Below is a small trained network, with its code and all its weights. Each question gives an input and a target symbol and asks what happens when units are switched off, that is, made to give their printed mean instead of their output.

import numpy as np


def w(rows, s, z=0):
    codes = np.array(rows[::2]) - 128.0
    scale = np.full(codes.shape[1], s)
    scale[-1] = z or s
    return codes * scale


def softmax(a):
    e = np.exp(a - a.max(-1, keepdims=True))
    return e / e.sum(-1, keepdims=True)


def log_softmax(a):
    a = a - a.max(-1, keepdims=True)
    return a - np.log(np.exp(a).sum(-1, keepdims=True))


def net(x, mask):
    ids = ['ΓΘΞΣαζφψ'.index(c) for c in x.split()]
    T = len(ids)
    res = E[ids] + P[:T]
    u = 0
    for l in range(2):
        r = res
        for j in range(3):
            rows = slice(2 * j, 2 * j + 2)
            q, k, v = (r @ M[l][rows].T for M in (Q, K, V))
            z = softmax(np.where(np.tri(T) > 0, q @ k.T / 2**0.5, -1e9)) @ v
            o = O[l][rows]
            res = res + np.where(mask[u + j], z, o[:, -1]) @ o[:, :-1]
        u += 3
    return log_softmax(res[-1] @ U[:, :-1].T + U[:, -1])


Q, K, V, O = {}, {}, {}, {}
E = w([
[138,68,20,104,49,237,114,122,131,146,95],'Γ',
[159,138,132,62,214,145,154,138,109,198,160],'Θ',
[105,3,197,112,36,79,130,79,117,191,100],'Ξ',
[61,180,115,127,118,147,161,165,187,188,158],'Σ',
[108,169,186,131,71,175,144,120,121,71,171],'α',
[194,156,125,123,71,180,206,93,189,130,93],'ζ',
[85,213,160,79,91,108,88,114,155,122,73],'φ',
[140,166,33,114,50,109,115,84,146,103,212],'ψ',
],0.014)
P = w([
[123,97,110,254,214,153,42,79,104,247,137],'0',
[145,137,136,43,58,157,91,171,160,215,180],'1',
[104,139,72,29,74,171,157,158,192,185,168],'2',
[102,131,67,44,76,100,182,187,147,165,122],'3',
[77,137,53,43,72,96,189,157,125,125,93],'4',
[70,111,44,46,109,80,213,147,117,106,64],'5',
[57,88,32,40,145,111,234,117,123,78,47],'6',
[110,104,64,69,115,126,92,96,137,66,85],'7',
[152,109,70,90,142,137,54,25,164,68,67],'8',
],0.0052)
Q[0] = w([
[113,121,76,110,118,113,108,134,215,175,93],'L0H1',
[98,147,121,194,180,140,137,134,137,128,146],'L0H1',
[41,176,120,124,2,176,80,16,209,136,80],'L0H2',
[189,110,142,20,194,150,140,106,63,144,175],'L0H2',
[128,110,170,87,91,133,149,116,123,143,156],'L0H3',
[119,108,141,164,137,116,122,102,108,122,136],'L0H3',
],0.031)
K[0] = w([
[173,136,153,160,142,152,76,93,105,137,141],'L0H1',
[151,119,146,99,102,111,128,130,126,117,155],'L0H1',
[126,136,121,253,182,174,112,66,108,166,118],'L0H2',
[166,122,113,80,168,101,167,174,101,146,140],'L0H2',
[110,108,121,100,131,118,124,113,133,111,108],'L0H3',
[155,136,128,133,126,130,104,106,144,156,130],'L0H3',
],0.04)
V[0] = w([
[92,92,94,249,168,157,146,135,157,100,126],'L0H1',
[112,99,89,71,117,98,208,120,101,123,121],'L0H1',
[90,119,114,112,57,55,176,153,184,146,132],'L0H2',
[118,125,163,175,122,126,150,202,141,68,193],'L0H2',
[102,56,150,142,102,127,154,138,127,114,181],'L0H3',
[152,143,125,95,140,68,190,83,138,151,129],'L0H3',
],0.015)
O[0] = w([
[107,129,98,165,118,88,122,183,123,219,149,121],'L0H1',
[167,94,98,41,118,91,71,84,139,116,23,49],'L0H1',
[112,210,64,175,87,127,129,24,143,91,64,43],'L0H2',
[202,132,113,44,177,75,148,72,67,173,92,3],'L0H2',
[80,244,113,92,81,188,154,42,92,183,163,152],'L0H3',
[120,120,144,18,181,121,189,20,254,138,197,149],'L0H3',
],0.0044,0.0063)
Q[1] = w([
[121,142,129,100,125,140,128,161,132,138,126],'L1H1',
[118,75,143,136,109,146,144,110,119,135,140],'L1H1',
[157,133,122,170,147,150,113,113,88,122,72],'L1H2',
[197,84,127,193,208,1,105,120,66,129,102],'L1H2',
[193,94,121,213,226,23,93,116,56,155,75],'L1H3',
[102,121,149,17,44,202,149,141,217,135,198],'L1H3',
],0.03)
K[1] = w([
[108,107,108,117,116,108,142,147,134,115,129],'L1H1',
[117,153,113,115,137,141,119,111,121,143,123],'L1H1',
[131,147,131,93,125,116,146,149,137,121,126],'L1H2',
[126,120,138,8,85,148,150,168,114,70,121],'L1H2',
[118,124,121,3,63,153,160,175,144,88,116],'L1H3',
[159,103,145,246,152,156,99,105,109,152,137],'L1H3',
],0.046)
V[1] = w([
[182,110,17,192,149,70,125,117,124,201,170],'L1H1',
[249,69,141,125,132,208,247,157,155,51,195],'L1H1',
[146,77,62,111,147,120,2,61,82,46,242],'L1H2',
[61,216,131,108,82,68,74,173,130,60,134],'L1H2',
[209,106,211,187,29,155,204,101,84,66,167],'L1H3',
[233,155,73,147,108,118,169,140,205,39,110],'L1H3',
],0.0096)
O[1] = w([
[99,183,38,58,98,133,143,131,136,176,203,105],'L1H1',
[254,163,120,141,84,169,183,134,93,114,92,157],'L1H1',
[105,138,220,92,132,157,156,47,192,185,151,82],'L1H2',
[113,120,168,135,175,123,116,115,98,105,178,89],'L1H2',
[120,105,131,124,240,150,86,189,118,187,81,164],'L1H3',
[84,147,72,96,55,220,126,85,78,153,118,8],'L1H3',
],0.0054,0.011)
U = w([
[59,120,156,172,115,155,154,197,177,188,168,253],'Γ',
[152,138,159,96,113,127,212,155,199,120,74,173],'Θ',
[82,134,148,90,195,83,84,106,194,72,16,169],'Ξ',
[130,170,49,101,128,17,124,99,120,80,204,52],'Σ',
[155,124,161,41,252,115,155,165,51,172,157,114],'α',
[87,75,68,86,99,226,88,179,99,162,46,31],'ζ',
[75,167,228,192,147,190,184,144,19,61,155,127],'φ',
[41,98,186,62,109,137,147,19,110,213,116,43],'ψ',
],0.0048,0.0047)

Each question gives the input, a string of symbols that net reads in full, and the target symbol t.
The units are the heads (2 rows each of Q, K, V and O). Each row of codes is followed by its name. A weight is (code - 128) times the scale printed after its matrix; where a second scale follows, it is the last column's (O and U).
mask holds one flag per head, layer by layer. A switched-off head (its flag False) gives its mean, the last column of its rows in O, instead of its output. The means were averaged over made-up inputs and are rounded, as every weight is.
A unit's drop is (log p(t) with every unit on - log p(t) with that unit switched off) / (log p(t) with every unit on - log p(t) with every unit switched off).
The circuit of an input: a set's keep is (log p(t) with only the set's units on - log p(t) with every unit switched off) / (log p(t) with every unit on - log p(t) with every unit switched off). Starting from all 6 units, units are removed one at a time, each time the one whose removal leaves the highest keep (on an exact tie, the one counted first), for as long as the keep stays at least 0.8.
circuit, biggest first: the units of the circuit, biggest drop first
unit that matters most: the unit with the biggest drop
heads that matter: for each layer, one digit per head in row order, 1 if its drop is at least 0.15 and else 0, layers parted by /
drop of u: that unit's drop, to one decimal
input α ψ ζ ζ Θ Θ Ξ φ ψ, target α: circuit, biggest first => L1H3, L0H2, L0H3
input ψ ζ α, target ψ: heads that matter => 000 / 011
input α Θ Θ α Γ φ Θ φ, target α: circuit, biggest first => L0H2, L1H3, L0H1
input Σ Σ ψ φ φ ζ ζ, target Σ: heads that matter => 110 / 111
input φ Ξ Ξ α Θ, target φ: unit that matters most => L0H1
input α φ Θ φ, target α: circuit, biggest first => L0H2, L1H3
input α α α ζ Ξ, target α: heads that matter => 110 / 001
input α α α ψ, target α: circuit, biggest first => L1H3, L0H2
input ψ φ ζ φ Ξ, target ψ: heads that matter => 000 / 010
input Θ α Ξ α φ φ φ Ξ, target Θ: heads that matter => 011 / 111
input ζ ζ ζ Θ α α α α, target ζ: heads that matter => 000 / 011
input Ξ Ξ Σ ζ φ, target Ξ: circuit, biggest first => L1H1, L0H3, L1H3
input φ Γ φ α ζ α Σ, target φ: heads that matter => 100 / 110
input α φ Ξ φ Ξ α, target Ξ: heads that matter => 100 / 101
input α ζ Γ α α α α, target α: circuit, biggest first => L0H2, L1H3
input Σ Ξ α ψ ζ ψ α, target Σ: circuit, biggest first => L1H3, L0H1, L1H2, L1H1
input Ξ φ α φ Σ α Ξ Θ, target Ξ: circuit, biggest first => L0H1, L1H1
input α Σ α ζ, target α: unit that matters most => L0H2
input Γ ψ Θ Γ α α Σ φ, target Γ: heads that matter => 110 / 000
input α φ Γ α, target α: heads that matter => 010 / 001
input φ Θ α φ α Θ φ α ψ, target φ: unit that matters most => L0H1
input φ α φ ζ, target φ: drop of L1H1 => 0.2
input Θ ψ Σ φ Ξ ζ φ Θ, target Θ: drop of L1H3 => 0.3
input Σ φ α α ψ ζ ζ Γ Ξ, target Σ: drop of L1H1 => 0.2
